Below is a small trained network, with its code and all its weights. Each question gives an input and a class and asks what happens when units are switched off, that is, made to give their printed mean instead of their output.

import numpy as np


def w(rows, s, z=0):
    codes = np.array(rows[::2]) - 128.0
    scale = np.full(codes.shape[1], s)
    scale[-1] = z or s
    return codes * scale


def f(y):
    return np.maximum(y, 0)


def log_softmax(a):
    a = a - a.max(-1, keepdims=True)
    return a - np.log(np.exp(a).sum(-1, keepdims=True))


def net(x, mask):
    res = np.array(x, float).reshape(1, 8) / 4 @ E
    y = f(res @ A[0][:, :-1].T + A[0][:, -1])
    res = res + np.where(mask, y, B[0][:, -1]) @ B[0][:, :-1]
    return log_softmax(res[-1] @ U[:, :-1].T + U[:, -1])


A, B = {}, {}
E = w([
[124,119,123,130,142,113,142],'x0',
[117,116,120,129,149,101,157],'x1',
[57,117,179,252,112,49,106],'x2',
[11,107,139,75,218,93,21],'x3',
[46,192,67,174,172,194,173],'x4',
[121,127,124,126,137,110,145],'x5',
[131,137,128,128,127,124,126],'x6',
[151,154,233,135,214,161,163],'x7',
],0.011)
A[0] = w([
[196,132,220,170,164,160,190,41],'neuron 1',
[211,125,116,191,68,137,208,4],'neuron 2',
[110,158,100,160,116,161,170,96],'neuron 3',
[136,123,157,251,84,86,136,84],'neuron 4',
[149,76,43,155,59,115,125,31],'neuron 5',
[116,166,80,186,127,184,179,70],'neuron 6',
[151,121,65,153,80,111,137,96],'neuron 7',
[203,121,77,54,133,166,180,97],'neuron 8',
[90,110,169,78,113,105,118,25],'neuron 9',
[222,67,171,116,76,75,142,57],'neuron 10',
],0.02,0.0041)
B[0] = w([
[53,253,182,60,117,81,170,239],'neuron 1',
[44,22,66,67,161,149,8,248],'neuron 2',
[181,140,99,164,206,130,118,180],'neuron 3',
[186,18,175,136,36,186,201,244],'neuron 4',
[83,242,207,73,131,92,172,202],'neuron 5',
[216,176,77,208,151,96,99,205],'neuron 6',
[67,208,165,88,149,110,159,183],'neuron 7',
[158,27,185,160,36,160,191,246],'neuron 8',
[111,119,63,125,146,152,89,180],'neuron 9',
[220,188,50,234,205,121,109,252],'neuron 10',
],0.016,0.022)
U = w([
[147,48,179,135,57,169,160,95],'0',
[192,192,49,202,216,108,69,76],'1',
[16,71,88,37,182,134,2,255],'2',
[40,240,197,39,141,80,128,81],'3',
],0.0078,0.0087)

Each question gives the input, the list of numbers given to net, and the class t.
The units are the neurons (one row each of A and B). Each row of codes is followed by its name. A weight is (code - 128) times the scale printed after its matrix; where a second scale follows, it is the last column's (A, B and U).
mask holds one flag per neuron, in row order. A switched-off neuron (its flag False) gives its mean, the last column of its row in B, instead of its output. The means were averaged over made-up inputs and are rounded, as every weight is.
A unit's drop is (log p(t) with every unit on - log p(t) with that unit switched off) / (log p(t) with every unit on - log p(t) with every unit switched off).
unit that matters most: the unit with the biggest drop
top k neurons: the k neurons with the biggest drops, biggest first
drop when u is switched off: that unit's drop, to one decimal
input [8,8,1,7,8,-4,1,-8], class 1: top 2 neurons	[neuron 1; neuron 2]
input [-8,3,-3,1,-5,7,4,0], class 1: top 2 neurons	[neuron 4; neuron 10]
input [7,-1,3,2,-4,7,1,-6], class 3: unit that matters most	neuron 5
input [-3,8,-4,-6,-1,4,4,3], class 2: top 2 neurons	[neuron 2; neuron 4]
input [3,1,-1,-7,6,-3,2,0], class 2: top 2 neurons	[neuron 2; neuron 10]
input [2,4,-8,6,8,-3,7,-1], class 0: top 3 neurons	[neuron 10; neuron 8; neuron 2]
input [1,-6,1,6,8,7,-7,-8], class 1: top 2 neurons	[neuron 1; neuron 2]
input [-6,4,2,2,0,6,1,-4], class 3: top 2 neurons	[neuron 2; neuron 8]
input [1,-5,8,8,7,7,4,6], class 0: top 4 neurons	[neuron 2; neuron 10; neuron 1; neuron 4]
input [-6,-6,8,7,-6,2,-6,-5], class 0: top 2 neurons	[neuron 2; neuron 4]
input [-7,5,2,3,1,2,7,-1], class 2: top 2 neurons	[neuron 10; neuron 8]
input [8,-4,-5,5,-4,-1,0,1], class 0: top 3 neurons	[neuron 2; neuron 10; neuron 1]
input [4,4,4,1,5,1,-8,-6], class 3: top 3 neurons	[neuron 10; neuron 5; neuron 8]
input [0,8,1,2,-8,-2,7,6], class 1: top neuron	[neuron 10]
input [-7,-1,7,6,3,-6,-4,5], class 0: top 3 neurons	[neuron 2; neuron 10; neuron 1]
input [5,7,7,-6,6,0,3,6], class 0: drop when neuron 1 is switched off	0.0
input [4,1,-5,2,-1,-3,3,-8], class 3: drop when neuron 4 is switched off	0.1
input [8,4,5,-6,-4,6,5,-5], class 2: drop when neuron 7 is switched off	0.2
input [2,-5,4,3,1,-6,-3,-2], class 0: drop when neuron 2 is switched off	6.4
input [3,7,4,2,-5,4,1,2], class 1: unit that matters most	neuron 8
